Each row is shifted at random along 6 fixed directions that mean nothing.
Known rows, with every step that occurs:
A, V, U, X, F, B, D, E: [ 173 -105   79  115  -83    3  -13 -102  -58 -117   46  -64  -12 -137
  -65   13  203   12  137  -32 -123   39  -67  -70 -121    8  -16 -154
  -49   20  -39  -57   71   34 -105  -81  -28   -3 -213   64  -31 -103
   47  -19 -100  -14    3    7 -183   32   10   90  -98    0  233   28
   26  127  112  -35  -91]
B, U, W, D, C: [   1 -122  -78   -7   44  -11  -17 -147  -68  246  -79  288  139  210
  -59  145   22  -98  169 -133  344 -119  -25  -39   82  151  256    0
  -80 -309  169  118   29  196  196  -99 -175   83  168  403  137  -58
   -5  352 -103   27  -62  -88   -3   74 -145  161  282 -169   81 -175
   -7   95   48  123   94]
V, Q, F, A, X, U, W, C: [-117   82 -167  -64   69 -194   14   56 -147  -73   44  -28  -43 -109
  -59   45  -27    5    4  -84   35  -64  -46  -77  -15  -48  216 -138
 -121   11  -28   57   -8  -16  -43   60  175   13   92 -173   80  109
   29   59  -95 -149   14   98 -130  -80    0  135  -80  -12 -118  -63
  -30  -58   43   23   18]
W, B, U, X, F, V, Q: [  94  106    5 -201    4 -143    8 -199  -84  -43 -156  -88   30  117
   72    7   31   86  -11   54    0 -122   14   68   83 -149  -64   33
  -97   67   29   68 -109   51 -159  -56   34  -57  125   95   40  -35
   26  184 -144  -66   60   42  134  -51   85  -17  158   34 -130   98
   30 -153  101   62  103]
V, Q, U, B: [ 264  216  241   16  -85  173  101   55   64 -158 -392 -180    0 -111
   92  -78   45   32 -250  -75  -38 -124  -72   37 -187  -98 -142  206
  -97  196  -69 -151 -166 -156 -373  176   16   80  161   44 -116  139
  -99   51  -51  146  -23  174  380  210  162 -110  -58  252 -115   14
  143  -58  100  -93  163]
X, Q, F, V, U, B, W, C: [ 172 -108  409 -113 -102  -40   40 -123  119  126 -389  369  166  237
    6  -44  188  147   40 -129  457 -120 -143   96  -50  113   91  136
   -8 -399  127   -6 -112  150  293   50 -192  152  246  370   -1  -63
  -14  338  -81  197   91 -188  261   38 -155  107  519  -73   93 -287
  169  -89  110   70  241]
U, W, B, C: [  76   84   30   32  -55  -19   10  -68 -134  102 -137  -59    7 -107
  -85   30  144  -90  -64 -217  211 -103  -69 -109 -143    9  188   55
 -182    4    6   22 -164   41  -80   79   -7   90   80  145   29  114
   -9  115  -96    0  -52   68  -93   68  -57  265   19   52  143  -37
  122   64  118   82   74]
F, V, U, B: [ 213   94  213  219 -113   -8   55  -45  -80  -46  138 -367 -170 -306
  -15  144  120 -147  -93 -173 -159  -51   46  -74 -201 -101 -171   16
 -104  308 -112   18 -129  -63 -343   41   87  115 -335  -17  -45   25
   -3  -98   53    5  -51  128 -143  129  138  -13 -322   92  135  155
  234  183  121  -72  -92]
D, A, Q, V, F, X: [ 204   14  -19  -28 -201 -154   90   50   42  -47 -154 -116  -30   58
   12 -102  120   75    6   64  -33  -80  122   33  -26  -27  -46  189
  -70   83  -61  113 -231   32   45  124  -95  -30 -134   93 -172  106
    8 -190   69  194   21    7  182    0   94 -161   60   62   43   84
  303  -39   47   -1   42]
X, Q, F, A, V: [ 169  131  388 -228  123  194  -18    7   74 -154 -335  220  155  139
  199 -126 -131  115   63   -4  -41   22 -182  336  167  -87 -102  -17
  -27   46   47 -125  108  -74 -148  -93   45   52  326  -20    9 -164
  -83  213 -186  -64   91   77  360 -142    1  -37  224  137 -361   44
 -254 -153  -13   62  208]
Q, F, X, U, W, C: [ -16  -44   98   79   37 -209   17    8 -202 -124  192   -7  -61 -237
  -92  277  143  -31  163 -263    4  -49 -154  -84  -63   13  146 -269
 -194   58  -43   25   46   33  -30   74  211  105 -123 -148   69  -16
   97  150 -125 -198  119   54 -357  -89  -49  293 -128 -118   17 -161
   -5   61  159  -31  -39]
V, F, A, X, U: [ -73  -76  -36  175   34 -163   43   90   -9   19  362   34 -119  -68
 -127  219    0  -84  103  -52  -63   79   47  -88  -54   46 -208 -104
  102   10  -49   18   26    2   16   51  136  152 -307 -138   63  -34
   26  -83  135  -74  -31   39 -219    2   28  -15 -230 -160   -7   75
   92   87   40   12 -134]
X, Q, F, V, U, B, W: [-147   56 -118  158  -62  146    0  190  164   -5  -99 -227 -143  -62
   11 -159  -81  -87 -410   54   21  130  112 -147 -226   -7 -115  215
  235  -71  -94  -73 -106 -147  -47  117  -56  -32   22 -165   -4  284
 -148 -343  191  168 -160   86  202   87   84 -133 -192  212   61   14
   71  -34 -115  -22  -65]
X, U, W, C: [-178   89  -27  124 -144   80    2  367  217   77 -311 -109  -51  -29
 -115 -180  -61  -52 -262   -7  169   40   54    4 -242  149   71  424
  144  -85  -44  -65 -152 -149   22  134  -79    9  110 -111 -113  253
 -197  -16  136  393 -102  129  388  218   65 -212  -32  164   42  -85
  301  116  -88  -17   79]
A, X, U, Q, V: [ 222    2  463   24 -165    9    7  101   89 -173 -114 -165   13 -219
   32   88  229  140   55 -118 -213  -23 -127  145   -5   -1 -217   69
  -88  140  -65  -79  -49  -57  -51  112    8  -37 -242 -158 -193  -73
   47   28  -50  142  335   -7  134   39   78   49   68  131  -59  -31
  184    1  166 -218   39]
E, U, B, D, A: [  77  146 -474   35  246  419  -21 -166  -64  166 -106  113   78  139
   44  148 -271 -265  -47  -53  139  -43   41  -43   77   -5   31    5
  -28  -74  121   60   57   30 -228 -171  -65  106  221  278  189  -24
 -144  241  -84 -197 -251  142   97  124    4   67  -54  -56 -129  131
 -288  133   27  120   62]
U, W, D, E, F: [-195 -186  101   11  -12  -20  -45  236    1 -269  352    5   30 -334
  112 -101   74  203    7   30 -248  335 -194  -44  -41   62   69 -346
   94  221 -128 -235  327 -166  232   81  180 -174  -70 -618 -108  -19
  113 -204  -17 -145  197  -98 -362 -212 -113  237 -264  -11  168   15
 -287  -88 -144 -156  -71]
B, F, X, Q, V, U, W: [ 426   41  347  183 -219  194   50  133   73 -283 -414 -136  -55 -239
   34  159  237  -14 -105 -242  -68  -54 -110   83 -278   -2  -41  127
 -128  -12  -94  -75 -192  -75 -257  228    0   57 -121   56 -123   30
 -103  114  -64  171  121  201  321  147  208   51   19  272  -25 -152
  256   42  246 -170  103]
W, D, A, V, U: [ 168  -96   49    6  -12 -193  -47 -207 -189  218  320   89   28    2
  -54  352   63  -83  388  -79  -29 -141   75   11  200  -20   78 -221
 -121    1   99  194  -10  191  -85 -160    8    1 -289  260   97 -301
  146  178  -65 -148   53  -40 -267  -28  -17  179   99 -187  -41   82
   83  139  123   44  -66]
Q, F, A, E, D: [  87   34  162 -207  -83   11  -10   12 -118 -377    8  -99   35 -261
   59 -220  135  262   65   95 -333   17 -119   69  -85 -148   10 -235
  -80  311 -140 -164   43 -101 -190  113  192 -214   24 -220 -199 -145
  148  -77 -170  -91  133   55  -84  -76    7    8  -99  109   10  137
    0 -193  -10 -104   56]
F, B, D, A, Q, V: [  47   41   78 -103  -14   30  -77  -23   -3   -3  -76 -135   26  -23
   73  -68  -22   47   42   56 -162  -19    0   45  167  -69  -93   40
  -15  146   -1   -3   40  -20  -82  -88  -18 -136  -69  -74  -75  -62
   33 -105  -74   -2  108   -1   47  -63    1   32   44  104 -139  140
  -40   -3  -12  -38   38]
U, X, F, B, D, A, E, Q: [  19  240 -461 -279 -101  -44   20  -69  -60  -51 -182 -203   89   93
  -13 -332  -78  107  -88  315  -46 -195  214   18  -38 -182   80  200
  -74   61    1  109 -263  -10  -71   27  -43 -285  222  146 -111   19
  -31    5  -13  132 -119  125  261  111  143 -297   77  179  -52  203
  183 -206  -62   33   84]
U, X, F, B, D, A: [  64  110 -375 -260  264   31   37 -326 -235   -5   71  148  112   91
  130  -21 -129   -4   18  -42  111  -42  -64  -96   61 -149   91 -299
  -98 -129   68  109   79   97  -56  -75  109   13  328  145  227   17
   51  141 -197 -373  -84   25 -148 -109 -106  156   38  -90  -96  132
 -344 -203   35  160   82]
F, B, U, W, D, C: [ -94   47 -171  -33  -51 -189    8    0 -133   25  -54 -126  -29  -87
  -57 -157   34  -18  -78  -37   84  -67   13 -173 -149  -19  196  -11
  -36  -46  -34   51  -43    7  -19   35   18  -68  125  -18   32  179
   19  -18  -98   37 -102   80  -94   48  -53   62  -79   53  139   11
  111   -2  -34   82   53]
X, Q, F, V, U, B: [ -48   88  -11  301   47  171    6  102   80    9   83 -303 -210 -111
   15  128 -140 -237 -223  -10 -167  106   92  -59  -72  -15 -199  145
   87  250  -80  -76   43 -153 -308  -53   47  125 -202 -207   28  117
 -140 -176  147   15 -164  128    3  105  170 -151 -392   83    6  122
  -31  237  -40  -47 -153]
V, U, B, W, D, E, F, X: [ -35   60 -492 -144  116 -160   79 -203 -225  -83  163   40   44  171
  -43  -38  -80  -32   56  133   39 -170  145  -53    6 -156  123 -193
 -107  -45   13  210 -108  108  -20  -44   21  -43  187  307  144   47
   68   28  -56 -208 -164    7 -140  -79  -26 -102  -18 -159   26  -26
  -98 -162  -31  123  -85]
A, X, U, W, B: [ 168  -18  326  -23  130   45   33  -87 -140 -220  146  136   45 -196
   43  243  118   27   -8 -257   47   -9 -269  -44  -90  -53   26 -298
 -131  -42  -18 -108   91  -20 -152  129  220  142   90   73  116   15
   51  219 -201 -251  102   55 -144  -95  -81  326  -20   20  -91 -173
 -233 -101  175  -47   19]
F, A, Q, U: [-119   47   95    2  -23 -103  -13  151  -20   -9   67  -99  -39  -69
  -26   31  -25   39   92   10 -193  -43  -14   -9   31  -36 -211  -74
    1  289  -56  -49    2  -70 -172   65  161   19 -169 -289  -53  -91
   77 -119   10  -32   77   91  -52   15   57  -14 -164  -16 -213   99
   87  -40  -15  -49   63]
W, B, D, A, E, Q: [ 305   70   -6  -82 -191  102  -46 -127 -109  -49 -166 -113  127 -110
  -65   92  206   47  194   16  -71 -198    8   43   -1  -52   48   48
 -244  188   28   30 -171   68 -177   10  -32 -150 -133  222 -177 -301
   42  254 -152   69   79  122   46  120   99  125  112  125   13  130
  218   54  192  -81  137]
B, W, D, A, Q, U, X, F, V: [ -53 -267  498   14  -39   24  -25   92  267    3  140  236   26   56
  113  -82  109  201  -56  -40   52  289 -147  117    8  174 -201  -41
  269 -250    1 -133  176    6  460   34  -62   52 -145 -252  -77   18
   31 -108  114  105  223 -297   23 -155 -158    7  168 -109  138  -92
  -87  -93  -51  -54   13]
X, Q, V, U, W, B, F, A, E, C: [ -33  138  -42  -82 -139 -190  -25   79 -149  -85    6 -232  -80 -315
  -83 -277   60  101    8   37 -122  -65   19   -7 -148 -135  281  -73
 -126  206  -91   -6  -98  -80  -61   44  163 -173  -36 -224 -131  -17
   73 -156    3  -26   11   78 -253  -39   41    3 -137  170   87   85
  182   -9  -49  -73   -7]
X, U, W, D, E, F: [ 165   39  -38  -38   56  136  -12   16  -76 -269 -257  182  137    1
   35  114  -17   16  157   14  -47  -18 -140  146  -28  -15  101  -82
  -99   41   13 -118  123  -43 -182  -58   48  -31  227   81   12 -232
  -68  370 -231  -79   17  160  126   22   42   83   44   27  -80 -114
 -181   15   64   -9  109]
D, E, Q, V: [  62   42   98  -82  -85  151  -72   78   23  -92 -153 -140  112 -126
   86  -11   23   96  139   82 -227  -28  -45  192  139  -29  -24   59
 -110  248    2  -50   42  -89  -95  -65  -21 -238  -15  -97 -182 -168
   30   83  -71   63  242   44   77   -4   25   48   71  122 -116    9
   -9   44  -43 -163   48]
D, E, Q, F, A, V: [ 102  -53  232   65  -21   65  -76   24    2   23  144   24   15  -92
   15  119   14  -50  263  -47 -172   54  -24  139  191   36  -64  -89
  -75  211   18   16  116   18    4 -157  -12   16 -288  -77  -69 -261
   26  -33  -11  -64   94   11 -136 -105    1   90  -45   -7  -57  101
  -57  176   14  -30  -50]
E, U, X, Q, F, B: [-210 -208   67  139  227   78   29  -70  139  183  263  293    8  335
   60  189 -179 -127   86   29  174   97   15  -24  193  147 -240   33
  154  -79  112  -15  211   71  294 -114  -86  236   26  139  166  -72
  -41   -7  170  -74  -97 -185  -82  -29  -93 -133   16 -284   -6 -177
 -257   76 -140   81 -123]
B, F, V, Q, U: [  36  -14   69   41   76   97  -31  -40   42  108 -229  183   61  277
   23  235 -101  -79  187   27   13 -115   -8  137  222   46 -158   58
  -42   75  111   -8   40   55 -194 -150  -84  120   51  173   75 -200
  -29  262  -68  -24   19   60  177   50   53    3  151 -146 -256  -95
  -64   87   41   48   91]
W, B, F, V, Q, U, X, C: [-302   65 -173  -42  188 -146   12    0  -30  164  118   49  -44   94
  -23  -88 -168  -29  -98   22  117   47   15    2   65    0  177    0
   34  -89   46   13   45  -15  116  -71   62   29  210 -110  129  216
   -2  -45   71 -123  -64  -92 -146  -96  -98  -19  -23 -123  -38  -73
 -182  -47 -117  102  -88]
D, A, V, U: [  97   16   13   53   60   89  -36    8  -29  148   76   81   28   35
   32  171 -148  -98  175  -13  -39  -38   40  107  148  -20   11  -76
  -10   61   76   38   29   -1 -212 -155   24   23  -42   82   84 -143
  -27  141  -18  -92  -43   95   20   11   54   32   -8  -45 -203   95
  -58  126   -6   38   -1]
X, Q, V, U: [ -79  163 -205  -54  -50 -107  -30   72  -26   76 -150 -241  -52   54
  -16   24 -131  -45   27  170 -154 -122  177   73   55 -115  -30  193
   12  142   -9   86 -129  -59 -322  -57   35 -159    7  -12  -12  -41
  -20   -3   31  102    0  142  183  101  159 -205   -7   91 -209   95
  190   30  -68  -10  -10]
X, F, V, Q: [-223  -76   -4   85    5  118  -90  135  172  108   39 -157  -74   65
  100   31 -128  -65 -111   85  -91  220   81   65  153   82 -145  188
  167  185    0  -47  104  -88   27 -103  -31  -82  -97 -297  -33    0
  -89 -114  159   82   18   -5   99  -61   92 -102  -85   69  -81  165
  -67   93 -138  -22  -43]
X, U, W, B, F, A, E: [ 300 -103  500 -138 -103   15   34  -56   -5 -159  -73  333  167  -64
  -17 -111  260  241  211 -140   91  -16 -243   76 -128  -12    3 -260
 -102  -95   12  -85   23   81   89   76   50  137  -34  137  -38 -258
   93  138 -132  -14  156  -71  -57  -43  -98  137  240   -6   65  -72
   71 -144  143  -39  151]
Q, V, F, B, W, D: [-304   31 -318  -56  -25 -233  -90   27 -132  -55  175 -336 -154  -69
  -72 -105  -10  -43 -167  181 -206   81  148 -251  -32  -90   25  -22
  113   93 -138   53    3  -32 -138   39   47 -245  -59 -187   18  144
   81 -379   -6   16  -96   65 -170  -97  -23   40 -209   91  126  139
    5  -59 -125   71 -158]
X, U, Q, V, F, A: [ 282   27  118   49  -84   21   36  -65  -10   44 -215   50  -10   27
  -11  225   87  -80  223 -139   12  -77    7  100   38    9 -111   66
 -147   95   19  145  -72  104  -92  -18  -23  165 -219  149  -22 -279
  -11  138  -11   35   74   86   59   74   97   20   84  -14  -40   60
  218  150  152    3  122]
X, F, A, V, Q, U, B, D, E: [  22  -26  -88  232  -72  368  -60  156  229    7 -268  -76  -36   -8
  -52 -137  -27  -91 -140   96  -81  173   16  -16 -103  139  -54  201
  161  -12  -24 -163  108 -111 -123 -104 -182   12 -102  -73 -100   44
 -171 -130   64  216 -137   63  217  168   91 -130 -135  152  136   68
  -22  249  -41  -65  -34]
V, Q, F, B: [ -18   56    3 -122   55 -234   62 -107 -148 -130   34 -119  -46   19
  118  -54  -28   43   30   70  -95  -64   -9 -108   39 -162 -117  -85
  -88  281  -66    7   23  -21 -158   29  135   -5  116  -72   43   15
   76 -153  -77 -134  -27   94 -115  -95   27  -31 -126   31  -94   61
  -50 -137  -58   75    7]
Q, F, A, V: [  95   96  188 -181   77  -91  -24  -80 -116  -36   64   66   59   12
   88  -17  -72   23  209  -20 -119  -53  -36  168  201 -124  -25 -146
 -124  167   20   67   46   30 -104 -128   69   15   22   21   30 -177
   57   15 -116 -159   61   44  -36 -173  -31   33   63    7 -212  123
 -112  -62   -6   87   25]
X, U, B, W, D: [-289  -60 -160  287 -140   40  -95  229  120   66  194 -362 -221 -171
 -198   36   73 -179 -323   43 -118  211  161 -291 -224  146 -126  236
  280  -13 -147  -62  -36  -89  -41  132  -79  -94 -350 -229  -84  202
  -62 -391  204  278 -143   39  -25  144   33  -38 -315  116  302  105
  201  190  -52  -56 -203]
Q, U, X, F: [  93    5  239  105   92  116   51  113   72 -161  -96  175   -2    5
   66  215   -6   -5    9 -141   -5  112 -194  141  -48   85  -81   32
  -25  -25  -11 -194   94  -81  -86   96   83  184   85 -104   -4   10
  -92  193  -14  -14   65   48  151   14   50   30  -15  -33 -103 -150
 -143    8  107  -22   14]
X, Q, F, V, U, B, W, D, E, C: [ 163 -174  313  -64   24  -91  -24 -247 -219 -128  118  179  105 -212
   50  168  250  149  324 -195   23  -35 -272   52   20   -7  250 -450
 -210  -26   51  -82  200  100  125  -55  135  -41   22  -11   22 -317
  191  329 -229 -281  242 -143 -471 -158 -158  421  132 -113  134 -185
 -181  -10  133  -96   59]

Rows:
[ -36  134  -51  -88   15  -45    3   26   53  -62 -160 -124  -12   95
    0  -73  -74   35  -75  133 -117  -80   45   81   86  -74 -160  152
   15   25  -13   39  -50  -33  -89  -21  -38  -57   63  -33   -6   74
  -18   -5  -34   73   75   26  206   18   57 -159   71   38 -128  -15
   22  -68   -6  -36   -7] : W, B, F, X, U, Q, V
[ 218   36   51  408 -160  109   14  118  103   79 -283 -178 -203 -134
 -164  152  114 -252  -49 -175   38   10   64   15 -200  145   53  379
  -26   15  -55  -36 -158  -29 -134   16 -114  151 -305   63 -167   86
 -171  -48  121  228 -145  137   82  184  142  -69 -174  120  182  -17
  309  429  158   -7  -59] : E, U, B, D, A, V, Q, F, X, C
[-122 -124  235  -69 -111  106    7  189  188 -107  -99   50   77 -158
   82 -437   93  315 -190   77   48  183 -164   73 -180   86  157  -43
  182 -146  -48 -249  105 -161  345  142    3 -198  240 -323 -188  153
   30  -94   62  149  153 -201   13  -48 -143  -14   86  117  204 -136
  -47 -148 -184 -177   95] : F, X, Q, V, U, B, W, D, E, C
[ -74  -98  198   58   89  271  -46  133  159  145 -179  298   98  157
   20   77 -118  -31   27 -122  243   43 -127  148  127  173  142   39
   26 -162  122  -51  115   -4  131  -62  -63  142  179   39   68  -27
 -101  271   -4   40   30  -63  180   -5  -76   93  205  -69 -145 -207
 -149   98  -40   -1  131] : F, A, Q, V, U, W, C
[  90   81  -97  109   23  -90   92 -108 -110 -131  188 -169  -98 -131
  -98   96   55 -104  -81  -48  -63  -75   57 -125 -201  -89 -120  -44
  -31   47  -76   36  -67   -8 -160   49   85   93 -126  100   50   61
   -1    0   13  -58 -119   65 -145  112   63 -117 -241  -29  151   35
   86   52   98  -23 -121] : W, D, E, F, X, U, B
[  18  -12 -125  -23 -121  -83   25   38   17  -49  151 -204  -89 -269
   59 -230  102  153 -179   50 -131  155    5 -192 -171  -32  -64  -91
  131    4 -127  -29   -1  -71  138  147   82 -153 -171 -382 -133  195
   93 -354   63   -9   73  -49 -194  -28  -32   53 -204   66  221  210
   88  -85  -34  -80    0] : E, Q, V, U, X, F, B, D, A
[ 165   34  299 -173  -92 -184   -5  -57  -47  -77   -1  -41   46  -78
   49    5  120  162  183  -39 -137 -117  -41  160  112 -100  -95  -16
 -122  108   -5   58  -67   44   44   20   48  -78 -150   -2 -124 -176
  122   27  -61   -5  251  -77   -2  -71    1   14  170    9 -111   34
  150 -107   91  -80   64] : E, U, X, F, A, Q, V
[ 440 -171  598  296  -50  185   36  -76  124 -120 -128  272  -12  -29
   38  333  248  -44   46 -269   60   97 -261   34  -46  154 -243  -36
  -39  -82   17 -239  106   46  -11   59  -91  356 -203   78    9 -139
  -55  259  -78  -15   68  -64   13   18    6  327   71 -100  131 -107
  -60  151  305  -46   38] : A, X, Q, V, U, B, F
[-128  -55 -268  139   52   59  -45   38   38  236  -22   60  -45  158
 -109   95 -114 -181  103   40  111   58  126   71  120  134  258  171
    8  -97   75   92   23   61  115 -146  -99    0  -40  103    8  -11
  -85   19  144   66 -119  -40  -68  -16  -11  -73   27  -62   49  -32
  -30  261  -78   80 -106] : W, D, A, E, Q, V, F, X, C
[-169   81 -395 -333  143 -107  -21 -189 -242 -141  233  -26   59   65
   31 -148 -152  128  137  280 -239 -129  107   17  181 -229  126 -312
  -84  181   -1   94   48   43 -131  -85  151 -249  194   13   70 -157
  172   -3 -128 -279  -35   -6 -163 -107    9 -132  -23  -92 -147  146
 -184 -267 -125   33  -55] : V, U, Q, F, A, E, D
[ 144   63  -34  -88  -25 -166   96  -73  -71  -47  105   53   -2    4
   -9  -85   83   57  -38  -32   14  -77   17  -73  -30  -73  -63  -96
 -106   28  -37   70 -145   58   25  134   20  129  -50   63   -4  114
   67 -134   -3  -91  -43   -5  -43  -66   -4   54  -19  -45  -19  124
   75 -168  101   66   12] : V, Q, U, B, F, A, X
[-212 -320   53  410   54  147 -142  -16   89  163  405  -22 -196  -45
 -122  398   83 -250  -37 -103  -57  280   -5 -233   91  257 -129  -75
  191  -55   -7  -74  261   70  119  -97  -89  142 -492 -115   70   -8
   25 -172  130  -62  -41 -169 -375  -50  -78  259 -227 -195  280  -46
 -185  347   51  -31 -275] : X, F, V, Q, U, W, B, D
[ -68  -49  134  105   28   70   52   17   75   98   15  119   19   32
  -39 -116   43   28 -104  -85  173   46  -85  -30  -65   77    5  -21
   27  -57   22 -126    3  -16  201   36  -40  169   76  -78   19  130
  -13   -6   81  -11  -41 -158 -125   21  -88   58  -20 -108  167  -72
  -57    3  -20   20   12] : A, E, F, X, Q, U, B, C
[-261 -199 -228  179  187  110 -146  -84  -16  226  299  111  -49  236
  -88  504 -125 -309  133  -15    8   73  118  -58  292  192   74  -25
   56 -145  117  134  209  162   40 -193 -121   43 -195  191  200 -154
  -11  123   60  -73  -65  -92 -125  -19  -24   74   37 -216  -27 -135
 -251  245   -8   45 -214] : X, F, V, Q, U, W, D
[ 185   44   49   94   75  368  -80  -92   17  -85 -328   48   11  107
  -60  268   42 -174  -94 -104   26  -15  -73   33  -11   40  -19   84
  -24 -171   26  -63    9   32 -348  -20  -87   84   60  284   72  -95
 -126  264 -173   22  -78  124  274   74   51  157  114  115  -77  -74
 -141  116  193   21   57] : F, A, X, Q, V, U, B, W, D
[-187  -61  -76   33   10 -141  -34   52  -72   53  178    6  -37 -135
 -111  -50   58   35   23  -76  104   30  -56 -168  -63   34  162 -147
  -11  -28  -17   -3   32    8  171   10   81   -1  -58 -180   25   61
   63 -115   -7 -103   -4  -44 -327  -89 -115  213 -103  -81  133  -79
  -18   22  -12   14  -47] : D, A, E, U, X, Q, F, B, W, C
[ 275 -165  527   51  -96  182   55   81  182  -32 -321  322  122   -6
   84  -31  186  171  118 -189  204  116 -252  259  -61  159  130   44
  -34 -171   46 -171   43   -6  263   84  -40  106   95   18 -159  -79
  -42  220   12  131  198 -132  110  -53  -89  109  277   39   63 -189
   18   43   68  -64  181] : D, A, E, Q, V, F, X, C
[  37   83 -196   61   -9  179  -63   -5   22  -14  -69 -172  -10  -34
  -58   51  -66  -91   49  131 -202  -59  107   77  111  -27  -73  115
  -36  103    8   43    3  -34 -147 -140  -84 -123 -140   59  -82  -85
  -35    9    7   31   23   66   38   72   73  -76  -58   49  -46   51
   -3  175   -8  -92  -84] : F, A, X, U, B, D, E, Q, V
[ -80 -341 -266  443   -6  -26  -10  -58   47  425  589  124 -117  110
 -235  639   43 -418  238 -216  246  -28  291 -231   93  300   -9   86
   43 -311  140  359  -65  300  469  -53 -231  219 -661  429  156 -105
  -20  -90  376   56 -103 -172 -280  157   19  -52  -26 -307  187 -199
  213  374  104  -34 -327] : D, A, Q, F, X, U, W
[  70  -77  180  279 -129   69   19  152  111  -58 -248 -108 -132 -169
  -35  -93  142  -22 -157 -128   18  136 -127 -114 -218  143  -21  135
   66   28  -88 -218   53 -104  -24   74  -38   98  -83 -239 -129  201
  -85  -92   -3  153  -69   60   -8   97   21   97 -212   86  239  -18
  118  206   55  -27   61] : V, Q, U, X, F, B, D, C
[ 199  -71  256 -180   41  -64  122 -283  -40   68  124  323  179  157
  102   38   70  150  155  -39  191 -187  -59   50  112  -56  -34 -193
 -131 -108  120   69  -21  157  233   41  -43  145  127  373   61 -165
  137  206    1  -98   86 -236  -63    9 -104    8  287 -189   -5 -129
  -29 -208   47  -10   96] : V, F, A, E, Q, U, B
[  16   15  123 -224  168 -105   -4 -181  -60   85  206  256  125  194
   86   33 -126   48  241   12   28  -86    8  200  302  -80  -30 -160
  -62  -57  124  135   60  123  169 -169   -1   46   84  188  118 -207
   75  131  -47 -203   68 -138  -36 -174  -87  -39  232 -169 -209   10
 -188 -139  -25   96   -4] : E, U, X, Q, F, A, V
[ 256    2  -34   95   -6   43   72  -48  -46 -182  -71   11  -42 -101
   -6  193   98  -68  -71 -164   51  -79  -24 -113 -164  -29    4  -43
  -72 -193  -27   33 -100   33  -78  153   26   85  -32  177   67   92
  -56   56  -55  -43  -27  135  112   84  114   44  -24  106  -59 -129
   49  -48  196  -46   -2] : V, Q, F, B, D, A, X, U, W
[  73  142 -181 -278  -19 -267   84 -204 -244 -224  -83  -71   44  -60
   36 -199   90  142  -63   19   70 -203   -6 -126 -229 -266   55 -177
 -118 -121  -55  103 -219   44  -67  156  127 -141  309  185   84   75
   94  -20 -139 -132  -22  120  -44  -44  -15   36   62  120   -9  -76
   75 -392   36   79   68] : D, E, Q, U, X, F, B, W
